Questions about the table below.
1) Read off the entry just left of the smallest entry.
2) Read off the entry just right of -0.68.
3) Read off the second smallest entry.
[[4.33, 0.11, 1.65, 1.60, 0.49, -2.44, 2.68, -1.56, -2.09, -2.63, 3.37, -2.51, -0.37], [2.04, 2.12, 2.76, -0.52, 2.85, -1.06, 2.07, -3.78, -3.05, -2.79, 2.22, 1.56, 0.43], [3.81, -0.12, 1.84, 1.42, 0.72, -2.04, 2.69, -2.12, -1.80, -3.00, 2.82, -2.24, 0.34], [2.20, 3.42, 2.14, -2.34, 2.22, -0.76, 1.86, -3.29, -5.26, -2.68, 1.76, 2.75, -0.87], [5.35, 0.14, 1.21, 1.85, 0.13, -2.56, 3.40, -1.29, -2.15, -2.65, 3.85, -2.95, -0.67], [1.27, -0.43, 4.80, 1.92, -0.13, -4.45, -0.86, 0.43, 1.13, -3.45, -1.25, -3.09, 1.79], [-1.71, 0.01, 5.56, 1.16, 1.39, -1.45, -0.74, -3.69, 0.61, -3.62, -1.41, -0.39, 2.16], [-2.05, 0.69, 5.06, 1.56, 1.49, -1.38, -0.71, -4.46, 1.54, -4.12, -0.67, 0.92, 2.52], [-1.80, 1.93, 3.70, -0.68, 3.62, -1.19, 0.00, -4.64, -2.63, -3.99, 0.48, 2.24, 1.81], [-0.85, -0.12, 5.03, 1.15, 1.40, -2.12, -0.48, -2.89, -0.27, -3.22, -0.83, -1.04, 1.84], [-2.99, 2.07, 3.47, -0.69, 4.14, -1.83, -0.73, -4.54, -2.51, -4.82, 0.28, 2.81, 2.68], [0.83, -0.84, 3.70, 2.07, 1.99, -2.87, 0.76, -2.85, -0.23, -3.56, 0.72, -1.07, 2.99]]
1) -3.29
2) 3.62
3) -4.82

x =
-0.080   0.389  -1.703  -0.197  -0.094   2.415  -0.192   0.802   0.402  -0.763   0.165   0.122   0.391
 0.324  -0.140   0.804  -0.212   0.157  -0.559   1.174  -0.596   0.035   0.539  -0.466   0.600  -0.561
-0.761  -0.009   1.073  -0.916  -0.043   0.437  -0.932  -0.188   0.090   0.983   0.078  -0.597  -1.172
 0.015   0.031  -0.456   0.367   0.509  -0.039   0.544   0.271  -0.194  -0.258  -0.265   0.040   0.938
-0.247  -0.259  -1.458  -1.561   0.580   0.170   0.262   0.919  -0.190   0.052   0.441   0.049   0.899
-0.421  -0.050  -0.654  -0.437   0.948   0.056  -0.358   0.610   0.365  -0.296  -0.598  -0.940   0.484
-0.027  -0.694  -1.031   0.210  -0.613   1.141  -0.278  -1.037  -0.496   0.695   0.134  -0.589   0.740
-0.158   0.413  -1.561  -0.564   0.915   0.822  -0.104  -0.544   0.158   0.200  -0.288  -0.470   0.213
-1.069   0.341  -3.025   0.526   0.295  -0.426   0.211  -0.707  -0.915  -0.789  -0.238   0.259   0.608
-0.326  -0.047  -0.671   0.223  -0.870  -0.940   0.449  -0.268   0.451  -0.385  -0.376  -0.489   0.335
 0.574  -0.062  -1.380   0.029  -0.148   0.149   0.294  -0.480  -1.672   0.346   0.334   0.284  -0.822
Rows and columns are numbered from 1.
Which number is the entry directly below -0.197? -0.212
Which number is the entry directly below -0.544? -0.707
The entry directly below the largest entry -> -0.559
The entry just left of the largest entry -> -0.094
Which number is the entry at row 1, column 2? 0.389
Which number is the entry directly above -0.437? -1.561
The entry directly below 0.822 is -0.426
The entry at row 1, column 3 -> -1.703
The entry directly above 1.174 is -0.192
The largest entry: 2.415
The entry directly below the smallest entry -> -0.671
Which number is the entry directly below the centre entry? -0.278
The entry just right of -0.268: 0.451
The entry directly below 0.740 -> 0.213
Which number is the entry in the bottom-left corner? 0.574
The entry in row 3 and column 1: -0.761
Which number is the entry directly above 0.938? -1.172
The entry directly below -0.043 is 0.509
The entry directly below 0.938 -> 0.899
Which number is the entry in the top-left corner? -0.080
Which number is the centre entry? -0.358
The entry directly above 0.294 -> 0.449
The top-right entry: 0.391
The entry directly above 0.610 -> 0.919
Which number is the entry directly above the smallest entry? -1.561
The bottom-right entry: -0.822
The entry directly above 0.078: -0.466
Which number is the entry just left of 0.295? 0.526
Which number is the entry directly below 0.052? -0.296
Which number is the bottom entry of the column that holds the smallest entry? -1.380

W =
[[358 411 436 411 405 527 524 402 451 530]
 [383 459 464 398 433 373 476 410 503 470]
 [380 594 329 520 495 499 408 270 458 666]
 [434 446 262 427 452 617 477 119 544 764]
 [348 416 370 452 481 518 498 332 416 558]
 [280 507 350 460 498 532 521 303 423 555]
 [391 428 415 477 431 524 451 293 417 670]
 [383 412 443 473 429 488 475 402 402 576]
 [312 555 380 403 416 688 612 230 615 626]
 [377 437 485 464 461 454 454 477 417 575]
 [438 438 329 440 443 493 479 278 456 600]
 [411 442 452 447 412 409 462 447 467 474]]
Indices start at 1.
What is the entry directly above 688?
A: 488
What is the entry in row 3 and column 2?
A: 594
The entry in row 1 and column 3 -> 436
The entry in row 3 and column 1: 380
The entry just right of 615 is 626
What is the entry in the bottom-right corner?
A: 474
The entry in the top-right corner: 530
What is the entry just right of 532?
A: 521
The entry in row 2 and column 1: 383
The entry in row 1 and column 2 -> 411
What is the largest entry?
A: 764
The entry just left of the largest entry: 544
What is the entry directly above 461?
A: 416
What is the entry in row 2 and column 2?
A: 459
The entry directly below the smallest entry: 332
The entry directly below 626 is 575
What is the entry in row 1 and column 1?
A: 358
What is the entry in row 3 and column 3?
A: 329
The bottom-left entry is 411
What is the top entry of the column that holds the smallest entry?
A: 402
The bottom entry of the column that holds the smallest entry: 447
What is the entry directly below 403?
A: 464
What is the entry just right of 377?
A: 437
What is the entry directly below the largest entry?
A: 558
What is the entry directly below 615?
A: 417
The entry just right of 495 is 499

Questions about the grid below. Counting starts at 1.
1) Read off the top-right entry.
2) Read off the bottom entry of the column that holds the smallest entry.
3) Read off the entry in row 2 and column 2.
4) Read off the entry directly below 0.67.
5) Read off the entry directly below 1.99.
6) Read off the entry in the top-left corner.
7) Read off the entry at row 1, column 2.
8) Read off the entry just left of 2.37.
 5.08  -0.40  -0.49   0.53  -2.21  -0.99   1.28  -0.81   2.67   3.04  -3.14   0.65   1.99   1.13
-3.77   0.67  -0.25  -1.95  -0.85   1.48  -0.45  -0.99   1.84   0.62  -1.54   2.13   1.48   1.07
 1.62   0.62   1.79  -2.17   2.37  -1.77  -0.44  -1.94   4.45  -0.99  -3.17   0.99   4.17   2.36
1) 1.13
2) 1.62
3) 0.67
4) 0.62
5) 1.48
6) 5.08
7) -0.40
8) -2.17

[[ 2.98  3.75 -1.79  4.71  2.04  3.75  0.15 -0.57]
 [ 4.12  2.13  2.37 -3.33  2.64  3.18  0.53 -1.85]
 [ 4.15 -2.00  4.63 -1.83 -0.73 -1.53 -1.62  3.66]
 [-1.40 -2.82  1.35 -2.97 -3.89  2.06 -1.12 -0.42]]
Counting starts at 1.
The entry at row 1, column 1: 2.98
The top entry of the column that holds the largest entry is 4.71
Give the entry just left of -1.12.
Answer: 2.06
The entry just right of the largest entry is 2.04
Give the smallest entry.
Answer: -3.89
The entry just left of -3.33 is 2.37
Give the entry in row 2 and column 1.
Answer: 4.12
Give the entry at row 2, column 2.
Answer: 2.13
The entry in row 1 and column 3: -1.79
The entry directly below the largest entry: -3.33
The entry in the bottom-left corner is -1.40
Give the entry at row 3, column 1.
Answer: 4.15
The entry directly above the smallest entry: -0.73
The entry at row 3, column 3 -> 4.63
Give the entry in the top-right corner.
Answer: -0.57
The entry directly below -1.85 -> 3.66
Give the entry just right of 4.15.
Answer: -2.00
The entry directly below 2.04 -> 2.64
The entry at row 1, column 2 is 3.75
The entry directly above -1.53: 3.18
Give the bottom-right entry.
Answer: -0.42
The entry just right of 2.06 -> -1.12
Give the entry just right of 2.04.
Answer: 3.75
The entry just left of 1.35 -> -2.82

A = ((-1.70, 1.06, 1.32, 0.92, 0.46, -0.16, -0.09, 0.66, -1.18, 0.74, 2.82, -0.96, -0.74, 1.85, 2.69), (-1.54, 1.11, 1.14, 0.85, 0.43, -0.13, -0.05, 0.66, -0.93, 1.41, 4.00, 1.28, 2.23, 4.71, 4.32))
The entry just left of 1.85 -> -0.74
The entry just left of 1.14: 1.11
What is the entry just right of -0.05?
Answer: 0.66
What is the entry just right of 1.41?
Answer: 4.00
What is the entry just right of 1.28?
Answer: 2.23
The entry just right of 2.23 -> 4.71
The smallest entry is -1.70

((-2.85, 1.24, -4.20, 2.03, -4.11, 2.65), (-1.20, 0.68, -1.61, 0.90, -1.53, 0.96), (-2.36, 0.53, -3.61, 0.61, -5.59, 0.66))
Report the entry just right of -3.61.
Answer: 0.61
The 2nd smallest entry -> -4.20
The third smallest entry is -4.11
Report the entry just left of -4.11.
Answer: 2.03
The entry just left of 0.96 -> -1.53
The minimum -> -5.59
Report the entry just left of 1.24.
Answer: -2.85
The entry just left of 0.53: -2.36
Report the entry just right of -2.36.
Answer: 0.53
Report the third largest entry.
Answer: 1.24

m = ((3241, 3455, 4158, 6731), (3565, 1957, 7501, 4113), (3765, 8419, 8965, 2512), (1716, 6134, 3301, 6697), (4055, 3514, 8915, 7830), (5449, 1608, 7435, 2971), (8059, 2612, 1770, 2339))
The 1st entry in reading order? 3241
The entry just left of the smallest entry? 5449
The 3rd largest entry? 8419
The second entry in reading order? 3455
The entry just right of 3455: 4158
The entry just right of the largest entry: 2512
The largest entry? 8965
The entry just right of the smallest entry: 7435
